Below are the code and all the weights of a small trained network. Each question names an input and a class and asks about switching units off, where a switched-off unit gives its printed mean instead of its output.

import numpy as np


def w(rows, s, z=0):
    codes = np.array(rows[::2]) - 128.0
    scale = np.full(codes.shape[1], s)
    scale[-1] = z or s
    return codes * scale


def f(y):
    return y / 2 * (1 + np.tanh(0.7978845608 * (y + 0.044715 * y**3)))


def log_softmax(a):
    a = a - a.max(-1, keepdims=True)
    return a - np.log(np.exp(a).sum(-1, keepdims=True))


def net(x, mask):
    res = np.array(x, float).reshape(1, 3) / 4 @ E
    y = f(res @ A[0][:, :-1].T + A[0][:, -1])
    res = res + np.where(mask, y, B[0][:, -1]) @ B[0][:, :-1]
    return log_softmax(res[-1] @ U[:, :-1].T + U[:, -1])


A, B = {}, {}
E = w([
[67,104,162,82,181,103,145,50,194],'x0',
[106,81,140,115,81,99,208,122,118],'x1',
[126,127,6,111,65,138,120,132,166],'x2',
],0.018)
A[0] = w([
[76,154,68,122,77,171,60,119,192,131],'N0',
[93,121,89,92,187,94,51,92,171,197],'N1',
[137,135,51,67,54,90,163,117,146,101],'N2',
[135,120,92,122,83,95,198,132,7,136],'N3',
[132,166,11,63,86,132,113,135,121,150],'N4',
[178,141,97,135,45,168,78,149,152,119],'N5',
[114,122,131,207,44,125,223,123,197,112],'N6',
[87,93,220,120,213,96,160,125,150,195],'N7',
[111,20,185,86,179,72,198,67,85,171],'N8',
[96,125,118,101,105,106,211,67,207,151],'N9',
[203,103,126,135,116,77,232,255,78,174],'N10',
[99,139,59,40,66,50,157,102,173,98],'N11',
[177,191,86,191,91,141,44,199,103,253],'N12',
],0.0083,0.0047)
B[0] = w([
[52,74,113,103,229,61,117,121,113,200],'N0',
[128,158,128,78,194,182,2,16,128,200],'N1',
[140,39,174,161,111,151,83,129,143,203],'N2',
[120,104,106,81,107,151,207,209,181,187],'N3',
[35,85,103,183,135,123,120,164,217,223],'N4',
[83,116,134,178,169,141,118,153,152,196],'N5',
[105,68,157,116,65,107,149,90,169,182],'N6',
[155,227,130,119,98,134,161,144,154,242],'N7',
[117,206,126,87,124,125,147,178,109,241],'N8',
[105,83,143,137,153,49,180,24,75,213],'N9',
[152,14,124,119,96,176,177,211,120,210],'N10',
[113,82,166,180,60,47,107,33,93,210],'N11',
[166,88,171,219,142,148,109,168,113,251],'N12',
],0.0084,0.016)
U = w([
[255,169,198,236,115,134,63,143,37,253],'0',
[162,103,139,69,120,173,205,190,75,172],'1',
[145,203,144,57,218,217,87,85,164,119],'2',
[63,176,119,67,141,65,224,122,134,73],'3',
[91,109,86,213,207,141,98,164,154,117],'4',
[113,69,116,161,89,136,165,136,207,66],'5',
[68,107,54,71,221,102,42,74,126,101],'6',
[106,63,176,117,97,73,99,52,50,45],'7',
],0.0092,0.0039)

Each question gives the input, the list of numbers given to net, and the class t.
The units are the neurons (one row each of A and B). Each row of codes is followed by its name. A weight is (code - 128) times the scale printed after its matrix; where a second scale follows, it is the last column's (A, B and U).
mask holds one flag per neuron, in row order. A switched-off neuron (its flag False) gives its mean, the last column of its row in B, instead of its output. The means were averaged over made-up inputs and are rounded, as every weight is.
A unit's drop is (log p(t) with every unit on - log p(t) with that unit switched off) / (log p(t) with every unit on - log p(t) with every unit switched off).
The circuit of an input: a set's keep is (log p(t) with only the set's units on - log p(t) with every unit switched off) / (log p(t) with every unit on - log p(t) with every unit switched off). Starting from the 12 units with the biggest drops (on a tie, the unit counted first), units are removed one at a time, each time the one whose removal leaves the highest keep (on an exact tie, the one counted first), for as long as the keep stays at least 0.8.
units of the circuit, in order: the units of the circuit, biggest drop first
top k neurons: the k neurons with the biggest drops, biggest first
drop of u: that unit's drop, to one decimal
input [8,7,-1], class 3: units of the circuit, in order	[N8]
input [1,-8,-1], class 2: units of the circuit, in order	[N1; N11]
input [-1,0,8], class 4: units of the circuit, in order	[N0; N4]
input [1,-4,2], class 6: units of the circuit, in order	[N1; N10]
input [5,1,6], class 7: top 3 neurons	[N11; N9; N2]
input [-5,4,0], class 1: top 3 neurons	[N10; N11; N4]
input [3,3,0], class 3: units of the circuit, in order	[N12; N8]
input [1,4,8], class 7: top 3 neurons	[N11; N9; N0]
input [-7,0,6], class 4: top 3 neurons	[N5; N12; N0]
input [6,4,0], class 3: top 3 neurons	[N8; N7; N12]
input [-8,-1,8], class 4: top 2 neurons	[N5; N12]
input [0,0,-4], class 0: top 4 neurons	[N3; N0; N4; N1]
input [-6,0,2], class 4: top 3 neurons	[N12; N5; N11]
input [-7,2,-8], class 1: units of the circuit, in order	[N10]
input [1,2,-7], class 3: top 2 neurons	[N12; N1]
input [8,2,2], class 7: top 3 neurons	[N11; N9; N1]
input [5,2,7], class 7: drop of N11	0.7
input [8,4,-1], class 3: top 2 neurons	[N8; N7]
input [3,-8,0], class 2: drop of N8	-0.1
input [6,-7,-4], class 2: drop of N2	0.0
input [7,-1,-5], class 2: top neuron	[N1]
